The five nearest rows among all rows above each row, by straight-line distance, nearest first (none for the first six rows)
0: [-19  32 -32  19 -22  -7  49  12 -34 -35  -8  48 -15 -33  -8  -5   5   1
   0 -48  -4 -44  13  14  28 -10  -6 -20  31  -7   0 -79 -42  17  -9  13
  18   6 -26 -16  -7 -19 -48 -85]
1: [-25  -5  13 -23  16  -1 -17   4   6  22  -2  -6  -6  42  13   8  10 -10
  17 -15 -12  29 -25  15 -12   5  19  -2 -41 -11  20  34   3 -33  -3   8
 -38  -7 -45 -59   8   8  14  82]
2: [-14 -13 -23  28 -32   7  20   3  25 -65  20  31 -14  12   0   3   0  13
 -15  19   4 -55  -4 -19  20   0  -4   4   7   4  -8 -12  30  24 -36 -19
  43  26  18  16  -6 -14   5 -23]
3: [ -9  21 -25  -3 -23   5   5 -36  32 -69  29  64 -32  -8  -9 -13 -27  18
 -16  -8 -36 -50   6  -2   7 -32  -2  16   1 -13 -16 -51   7  30 -49 -15
  46  34  -9  14 -20   9 -38 -76]
4: [ -4 -20  -5   4 -32  23 -10 -16   3 -61  10  24 -12  11 -22   9 -21  20
 -14  15 -12 -45  -6  10  30  13   2  14  18  -5  16 -25  -9  -2 -12   4
  46  18   5  -5  -2  -7  -8 -55]
5: [-25  29  23  -6  14  -6  12  11  -4   1  20  14  12 -15  -5 -20  -4  -5
  15 -25 -10  22   4  30 -10  18  19  -9  -8 -13  -8  -5   0  -3  -2 -17
  -4  -9 -19 -13  -9  -6   4  -1]
6: [-10  15  31 -26  26 -22  16  11  -3  21 -24  -4   1   6 -16   9  25  14
  14 -16  -1  16 -12   4  -4  18  -1 -25   5  24   5  26   0   1  22   7
  -5  -3 -15 -15   5   2  13  30] : 5 1 4 2 0
7: [-12  48 -26  29 -10   6  25   0  -2 -30   7  39  -9 -20  -5 -14  15   7
 -20 -24  -7 -40   2 -23  10 -22 -12 -17  32  -3  16  -8 -43   4 -42 -17
  66  -3  -2  -8  -6  11 -25 -89] : 0 3 4 2 5
8: [ -6 -31  15   2 -12  22 -18   5   4 -22  17  -2 -23  -1 -18   1 -18   6
   2  30 -23  -9  15   3  10 -42  -8   0  -2  29  -8 -33   4   8 -13 -21
  10  23 -22   9  -2 -20  13   2] : 4 2 5 6 3
9: [ -4  39   3  -6   8  -2  20  16  -6  18  22  37  -1   2 -19   1  43 -26
  11 -18 -20  21 -11   5 -43  11   4 -16 -19  24 -15  37 -29  -6 -23   0
 -10 -10 -48 -37 -12   7   9  10] : 5 6 1 8 7
10: [-26  28 -33  23 -27  25  25  -2  33 -56   9  48 -19  -7  -8  32  -2  39
 -32  10 -20 -47 -12  -3  20  -3 -21   3  44 -11   5 -33  -4  15 -19   4
  72   9  -1  -1 -31   7 -33 -68] : 4 7 3 2 0
11: [-41 -26 -33  21 -17  33  -1  -9   2 -54  30  16 -23  -9 -10  10  15   7
  -6  21 -13 -32  22 -18  42 -10   7 -23   1   1  -7 -46   6   2 -20  -4
  18  37  12   7  -5  -6 -22 -59] : 4 2 8 10 3
12: [ -2   5   3   3  26 -12  20 -15  -4  18  -8  18  -4  34  11  14  10  -5
   2  10  -4  30  -9  -9  -2  10  -9  -7 -12  10  -1   9  -9 -17 -29  -7
  -3  -9 -18 -18  -2 -13   6  14] : 6 5 9 1 8
13: [-46  44 -18 -16   8  24   3 -43   0 -11  43  30 -15 -25  -9 -20  -5   8
  12  -4 -42  10  -7  19  21 -22  13 -19 -16   2 -11 -21 -17 -19 -23   2
  -6  24 -32   2 -11  -8  17 -15] : 5 8 12 11 9
14: [ -5 -17 -26  29 -12   8   1  -6  12 -39   7  57   2 -16 -35  30   4  -8
 -25  31   0 -39 -11   3  16 -26  16  24  39   1   6  -4 -12  12 -25 -37
  51  42  51  20 -20  -6  -9 -49] : 2 4 10 11 7
15: [-27  -6  14   8  14  29  -9  -7  -7   9   5   1   9  -1 -13  -7   9  -6
  21   2   5  11  -7  18  -4   1  30  -2 -10  39  -8  43 -19  13  -3 -26
   9  -9 -25 -27  16 -27  -8   8] : 5 12 6 9 8
16: [-17  47 -30  -5 -19  38  -4 -49   6 -18  55  33   9   7 -24  -1 -15  -1
  42   8 -29 -23  -9  15 -11 -11 -14  14 -10  -8  22 -25 -22 -16 -40   4
  19   8 -54  -6 -41  20 -37 -57] : 13 3 4 7 10
17: [ -1 -23   0   8 -11  39  13   4  18 -59   1  43   5  -5   7  14  -6   7
 -16  -4  -9 -64 -25 -24  19   0   8 -17   1 -26   5 -32 -11   6   0 -48
  78  14  15  27  -4 -23 -27 -74] : 4 2 10 14 11
18: [ -3  -8  30 -54   1   8   0  23 -32  13   5 -20 -20   9   3 -10  14 -11
  38 -26 -12  44  19  10 -14 -20  -8 -15 -46 -18  10  13   1 -10  44  -1
 -41   0 -42  -8  15 -12  -1  55] : 1 6 5 12 15
19: [-11 -46   8 -23  12  25 -50 -28 -12  -8  30  -8 -16  32  -7   3  11   7
  19  15 -23  16 -21  16 -21   0   9   7 -13  -1   2  13  47 -24 -17 -13
 -51  32 -40  18 -22 -15  18  33] : 8 1 12 18 15
20: [  0  -2  -7 -14  -4  42 -14 -24  14 -16  52  33  -3 -14 -10  -2  12 -17
 -28  29   1 -28   7  15 -12   4 -10   7   2   0 -19   8   6   7 -16 -21
  31  24   0 -18 -33 -33   2  -1] : 8 2 4 15 14
21: [-19  19  15 -32  15 -38  10 -38  -2  -1   3   7 -16 -11  -5 -14   9 -14
  18 -29 -19  36  -5  42  -2  19 -21  -9 -36   4   8 -26   4  26  -5   8
 -64 -28 -49  -6 -31  -7  21  32] : 5 6 12 18 9
22: [-14  73 -36  18 -38 -13  31 -11 -26 -59  18  50  -5  -3 -19 -23  23  37
  -3 -45 -14 -48  -8   0   0  -8 -24 -11  22  -6  -4 -35 -47  36 -20   4
  60   2 -21 -26 -37  10 -36 -77] : 7 0 10 3 16
23: [-50  18   3 -67  -5 -13  24 -12 -19  -3  15  10 -12 -19 -13 -30   8   8
  11 -46 -25  27  32  31   0 -21  -2 -11 -45  -3  19 -42 -23  13  44  38
 -44   7 -46 -19  10  26 -12  24] : 21 18 5 13 6
24: [-10 -23  19 -20  45  13 -43 -36  44  18  38   0  15  29  -9  25 -11  -7
  -5  25 -21  17 -21  15 -61  22  12  19 -20  16  -2  43  17 -26  -8  -5
 -59  34 -19  -4  -4 -22   4  46] : 19 1 12 15 6
25: [ 14  14 -37  37 -38   6  22 -12  29 -83  49  63   4 -17   1 -22   5  16
  -7 -18 -27 -49 -16 -21  11   5   5 -24  13 -26 -29 -12 -22  10 -60 -10
  33  33  -6   5   6 -15 -24 -64] : 3 2 7 10 17
26: [-21  41  24 -10   8  -9  28 -19  17 -20  24  37 -10 -12  -8 -19   6  -1
  26 -11 -43 -22 -14   0 -28  -2   5   3 -41   3  16  18  -4 -11 -25 -13
   9 -29 -32 -29 -36   4   6 -35] : 5 9 13 16 12
27: [  6  -3  41   0  18  -8 -28 -24  20  24  18   7   3  12  -3   3  15  -4
  13 -24  27  18   3  10 -27  20  -8 -11  -7   7  16  48 -10 -13  15   6
 -33 -12 -36 -19 -20 -12  -4  32] : 6 12 15 1 5
28: [-12   2 -11  12 -19  19  10 -33  21 -43  72  48   4   8 -32 -14   1  26
   2  53 -38 -44  22 -11   7  10   1   9  35 -31 -16 -44  -1  12 -40 -37
  45  28  17 -26  20 -15  19 -66] : 4 2 11 25 3
29: [ 18 -22 -23   4  -1  28 -14 -45 -10 -37  33  11  -9  33   8   8 -30 -19
  -6   6 -17 -27 -14   1  23   3  -3  -3   9 -27  -7  51  16   7   9   5
  28  19 -21   5   7 -10 -19 -45] : 4 20 2 11 8
30: [-36  69   0 -21   1 -21   1 -11   6  -7  13  30  10  10 -28   3  23 -22
  23 -22  -9  -8  -9  10 -28 -22   7  -7 -50   5  19  -6 -17  -2 -19   9
   7  10 -44 -30 -30  -8   8   9] : 26 9 5 13 12
31: [ 10 -57 -12  16 -27  19   4 -16  27 -54  -2  17  -4   3  -5  -7 -10  27
  -5  22   5 -13  10  -7  28 -16   9   7  35 -16 -33 -26 -20   6 -38 -12
  46  33  39   4 -31  -9 -14 -38] : 4 2 14 11 17
32: [-24  42 -24  15 -25   3  55  15  26 -36  14  78   0 -17 -20 -19  28  23
 -18  -8  -4 -36   7   3  28   1  -8  -1  17 -10 -25 -40 -50  -8 -12   3
  79  23  14 -15  -4 -15 -43 -85] : 7 10 22 0 25
33: [-40 -14   3 -34  13  -1 -24 -66  25 -45  71  17 -15  12  -2 -21   1   5
   7 -15 -34  23  -6  25 -24 -20  -7   6 -23 -19  -6 -27  26 -12   7 -10
 -50  41 -55 -62 -11  -6   4  12] : 19 13 21 5 24
34: [ 17 -26 -13   3 -19   7  -1  -9  -6 -28   6  34  -1  20  15  28 -10   7
 -11  19 -14 -12   2 -18  24  25   9  36  44  -1 -19 -12  12 -11 -19   6
  36  20  17  18 -25  -4 -18 -28] : 4 31 2 14 29
35: [ -3   0   4 -44  41   8 -58 -32  25  -9  39  25 -13  12  -6 -32  -1   3
  -4   4 -59  24 -14  21 -41 -18  18  14 -18 -25  16  20  55 -19 -13   8
 -27  18 -47 -28 -21  14  -3  47] : 19 33 24 1 27
36: [-25  31   4 -54  36   0   7 -22 -13   2  37 -10 -14  20 -22 -11   7 -16
  19 -31 -16  21  -2  25 -24   0  -1 -26 -54 -16   5 -25   9 -19 -12  38
 -70   2 -72 -22 -11   0  -1  54] : 21 23 18 1 30
37: [ -5  47  -2  24 -15 -10  60  19  -5 -43  11  51 -19 -14 -21  -4  14  14
 -26 -49  -4 -46   9 -11  -1 -18 -31   5  22  21  -1 -39 -33  26  -5  -3
  48 -25 -10  -3  -9  -6  -4 -52] : 7 22 0 32 10
38: [-19  23 -16 -26  -1  11   7   9  12 -38  43  38 -14   2 -13  -5  -1  -4
  14  10 -31 -13 -13   8 -21  -2  -6 -15 -10   1  14 -11  -5  -2 -18 -14
   1  29 -44 -19 -10  -8  -2  -9] : 13 26 30 5 20
39: [-30  13  38   5  21   1   7  27  13  38  14  13  -4   7 -13  -6  33 -32
   2  -1  -4   7 -32   4 -20  31 -21 -17  -4  38   7  63 -12  12  11   3
 -30  -1 -36   2   1   2  11  62] : 6 27 9 15 12
40: [-24  33  32 -26  21 -14 -39 -22  10  29  39   8  -2   3  -5   1   4  -2
  45  -9 -23  31 -33  28 -24 -14 -16 -16 -34 -11   9  10  -5  -2  26   1
 -62   7 -56 -17 -11   2  12  78] : 36 1 27 21 18
41: [  7  47  15  15  -1 -11  38  11 -19  -7 -12  28  13 -22 -30  -8  -8  11
  -5 -24  -1 -26 -11   5 -16   4 -37 -13  36   6 -23   8 -24  41 -17 -25
  48  -2 -16 -16 -13 -10 -12 -51] : 37 7 22 5 0
42: [-35  26   4 -32  -2  25  -3 -58   7   9  57  27  -6  -6   3 -11  -4  -3
  24 -19 -39  38 -27  21 -36 -11 -10  -4 -57 -11  18  -6  39 -21   2  18
 -70  12 -72 -22  -4  19   1  39] : 36 40 33 35 21
43: [-27  32  -6   5 -22 -25  70 -11 -26 -52  -4  11 -37  -9 -39 -14  18  18
  18 -32 -31 -19  17  24  18 -20  -9 -42 -17  24  -6 -32 -30  -3 -11 -21
  44  14 -34 -20  -4 -15 -18 -68] : 0 37 22 7 41
44: [-18 -25  12  15  -4  33   9 -10   0 -18  11  21 -20   5  14 -10   6  -1
  -6   9  -2 -10  -8   2  21 -17  -7  12  27  -6  -6  -8  19 -12   9  -2
   0   9  10 -14 -21  -2   3 -29] : 34 8 4 20 11
45: [-38   5  22 -31  -7 -10 -30  -5   8  26  -9 -19  20  12   7   0   9   4
  13 -15  12  11 -21  18 -30   5  -4 -42 -15  19  11  21  21  22  -2   0
 -28 -19 -13 -17  20   5  11  79] : 6 1 27 39 40
46: [ 23  18   5  41  -2 -20  20  17  13 -36 -11  42  10 -24   2  -8   2 -20
  -3 -27  -5 -60 -10  -4  20  36  23  12  24   6   3  25 -32   3 -25 -25
  62 -21  19  31  -4   9  -8 -61] : 7 41 17 37 14
47: [-38  -5  48  -6  24 -25  -1  -1  25  35  20   8 -14  -1 -14  -5  13  -3
  -5   5  12  31 -30  18 -22  -4 -11 -28 -22  18   0  37  -3   0   8  -2
 -24 -16 -39  -8   3 -21  35  72] : 39 45 27 6 40
48: [  7 -12 -25  15 -20  19   6 -16  20 -51  19  29   1   8  -6  -2 -15  -3
 -25  23 -45 -50   4  -7  12 -14  -5   1  16  24  -6 -28  -5   3 -30 -25
  47  57  34   4 -19 -23  -8 -51] : 2 4 14 31 11
49: [ -20   23  -37   21  -17   13   30  -20   11  -56   59   61  -14    8
  -18   -1  -11   -3  -18  -18  -43  -48    4   -9   -7   -3  -17   13
   20    1  -11  -58  -12   18  -50   -3   64   51  -10   -4  -28   18
  -11 -110] : 3 10 25 48 7
50: [-34  21  -2  18 -26  -3  45 -23  20 -65  23  58 -24 -13 -14 -17  12   3
 -20   4 -18 -46 -10  -9  20 -27   1   0   5 -11 -11 -48 -21 -12 -14 -26
  63   1  17 -12 -14 -30 -12 -87] : 32 7 10 3 17
51: [ -2  19 -16  -8 -12  14  -1 -28  34 -17  35   6  -3   5   7  -5   6   1
  -1  17  -8 -17 -24 -12   4  10  -4   2  25   2  -9  -9   6  -8   9   6
  -8   0 -15 -20  -6  -3   7  13] : 44 38 20 12 5
52: [-18  17  12  12 -26   0 -15 -25  12 -40  20  23 -16  13 -10 -13 -12  13
   6   4 -27 -11  16  -8  26  17  -5  10  23  -2 -11 -11   2 -12 -30  18
  39  32 -10 -13 -28  -6 -28 -47] : 4 34 44 48 11
53: [ -2  15 -19  26 -15  -5  11 -50  19 -74  68  46   6  -4  -5 -23 -16  31
   1   1 -20 -34  42  -7   0 -17   7  12  20 -45 -27 -40   0  -2 -47  -1
  29  25 -27 -16 -21 -17 -20 -76] : 3 25 28 52 49
54: [-10 -14  19 -45  13 -11 -69 -25  21  12  35 -21   1  -4   7 -11 -13 -13
  10  41 -12  19  15  11 -33  -9   3  17   0  -7 -13  30  35  -8   8  15
 -29  24 -19 -17  12  23  -1  62] : 35 24 19 45 40
55: [-27  20  -2 -39  24  -6 -28 -47  17 -36  60  30 -10  36 -25  -5  24  -8
  23  13 -24  15  27  28 -54 -17  -5   1 -25 -34  -1  -4  29 -24 -27   8
 -38  19 -39 -24  -8   3   8  13] : 33 35 38 42 36
56: [-11  13 -19  30 -24 -15  33  20   3 -41 -11  35   3 -14   5  -2 -10  32
  17 -11  -3 -47  -7  -3  37  -4 -15 -26  16  23  -7 -15 -19  15  -1 -17
  38   6  19   2   0 -24 -21 -38] : 2 37 41 7 4
57: [-44  16 -30  12 -28  26  15 -38  20 -76  50  59 -10 -18 -16   6   9  -7
   6   2 -46 -57   5 -21 -12 -15 -10  -1  11 -25  -6 -58 -22  -2 -76 -21
  17  34 -23 -15 -22 -23 -41 -88] : 49 3 53 25 50
58: [ -1   4 -15  -7 -43   8  27 -26  21 -47  59  67  -8  -1 -31 -21  12   8
   1   3 -23 -36   3  -3 -16   1  15  -6   4 -12 -10 -53 -14  -3 -63  -2
  47  29 -48 -13 -14  19  10 -79] : 49 53 57 3 25
59: [-13 -25  31 -40  31  28 -65 -43  29  -5  34  12 -15  18  23 -11  -3  -1
  10  14 -14  37 -35   4 -58  21   7   8 -16 -12 -12  56   9 -21   7   2
 -99  27 -42 -17   4  -1  31  87] : 24 54 19 40 35
60: [-17  40  -8 -11  -9  -8  -7 -26   7 -11  58  33  11  16 -29  18   1 -10
 -20 -13   1 -31 -13 -15 -31 -17  12  -1  -3 -14  18 -15   5  -9 -38 -11
  -5  20 -24 -20 -20  -5  14  -2] : 38 30 51 20 26
61: [-33  47  11 -18 -16  11  -6 -20  15 -36  47  54  17 -11   3 -10   2  -3
   2   1 -11 -34  -9  23 -33  -2 -18  18 -10 -20 -23 -11   6 -10 -66 -11
  -5  17 -18 -31 -19   5   0 -32] : 60 38 26 20 16
62: [-45  39   4 -30   9  -7  -4 -13 -31  20  36   8 -16 -20   3 -29   9 -16
  35 -30 -36  47   7  19 -26   3 -10  -5 -49 -13  10 -21   5   5  27  30
 -53 -28 -90 -50  -8  42  -4  44] : 36 42 23 21 40
63: [-22  17 -15 -21  25 -14 -30 -48   4 -32  64  19   3   2 -29  -8  -7  17
  25  -6 -43  15 -14  15 -27 -29  -6   1 -22   4  -2 -51  20  -8 -40  26
 -42  48 -54 -13   6 -16   0   4] : 33 55 13 38 42
64: [ -8  -5 -19  35   7  23  -6 -13   6 -36  29   5 -27  -6   1  -4  -6  31
 -19  17  -8 -46  31  -4  30  13  -6   4   6 -39 -19 -42   3   9 -47 -18
  33  26 -12  18  -2  -5   6 -78] : 11 4 2 53 52
65: [-19  46  15 -47   2  -2  22 -18  -7  33  25  29  -8  10  -8  -9   6  -8
  39 -35 -45  13  14  41 -14   5   0 -11 -29 -24   4  -6   9 -25  -7  17
 -62  14 -72 -20  -7  29   6  57] : 36 42 62 40 21
66: [ -9 -15   7  14 -22  31   5  -1  38 -47  23  45 -21  -1   4  -6   0  17
 -26  33  10 -18  10 -12  32   5  15 -14  41 -28 -33  -8  17  17 -17  -4
  44  20  25  -8   5  -8  -4 -75] : 31 2 4 64 11
67: [-35  71 -21  33 -22   0  42   7  10 -43  -9  56  -2 -22 -30  -7  29  34
 -12 -16   0 -39 -20 -12  15   1 -16 -11  17   2   8 -14 -33  18 -17  -5
  31 -12  -7   4  -3   3 -56 -50] : 7 37 22 32 56
68: [-26  13 -28   2   5  11 -23 -37  23 -44  45  67 -18 -10 -22  18  -1 -10
 -11   1  -4   9 -34   1 -33  17 -18   3   7 -10   3  22   0 -29 -44 -24
   3  31  -3 -26 -14 -12 -12  16] : 38 60 20 61 51
69: [-35  44  14 -20  17  -5  -1 -12 -39 -55  37  43  -6   9 -23  -8   4  -4
  13 -39 -33   0   9   4  -5  18 -25 -12 -20 -11 -20 -23  -1 -29 -22  13
   5  18 -45  -5 -15  13  -4 -24] : 38 13 5 61 30
70: [-10  27 -11   6  -7  -5  47  10   8 -33  12  64 -19 -14 -30   5  20  22
 -24 -16   3 -33   2 -20  24   2 -10 -21  31 -30 -14 -56 -42  14  13  -7
  75  14   1 -27 -13 -30  -7 -70] : 32 50 37 7 10
71: [-26   8  11  17 -10  -2  30  -3  16 -11  -7  21  -7   0   8 -15  18   1
 -11 -41  -8 -16  -4 -14   9   3  17 -19  21  48 -11  -1 -33  11  -4 -25
  56 -30  28 -16 -28 -10 -25 -16] : 56 37 41 46 7
72: [-37  49  20 -49  33   8  -6 -31   3  31  68  38  14  -9  -4  -7   4 -28
  14 -19 -20  19 -25  16 -44  30  -1 -18 -41 -11  23  25   4  -6 -45   3
 -63  -3 -53 -28   4  22  16  46] : 42 65 36 40 9
73: [-25  50  12 -13  -3  -4  24  28   1 -36  53  37 -16  -9 -42  -7   6   8
  36 -33 -17 -13 -15  15 -12 -11 -13 -18 -30   4  28 -38 -18  12 -18   7
 -15   5 -55 -19 -18   0  16  -7] : 38 30 69 26 5
74: [-51  67  -9 -39  15 -18  -3   7   3  -2  27  24 -11   5 -24  -6  -3 -21
  19 -10  -6  -2   8  16 -26   5   4 -10 -21  16   3  12  -3   0 -10  10
 -17  -1 -32 -23   3  -5  -3  17] : 30 5 38 9 73
75: [-27  13   5  18  11 -15  -8   4  20  -5   0  17  24   3   8  23  29   0
  12   3   8 -37 -25  -7 -22  -1 -10   7   6  16  -1  40  -6 -19 -13 -31
 -35 -17 -30 -30 -10 -10  -3  -3] : 12 15 51 27 9
76: [-13  13  30 -38  22  22 -45 -38  10  14  34   0 -20   2 -19   0 -17 -14
   9   8 -20  32 -11  13 -22  25  15  -4 -49  20 -17  17   7 -26  12 -25
 -61   3 -58 -33 -13  -4  -6  35] : 40 24 42 27 19
77: [ -3   2 -31 -45   2   0 -16 -43  14  -7  42  19  -2   9 -11 -19  -3 -27
  34  -2 -48  22   6   3 -20   0  -4  11 -51 -25   7 -19  23  -7 -19  -6
 -52  59 -67 -55 -19  26   4  15] : 33 42 55 63 35
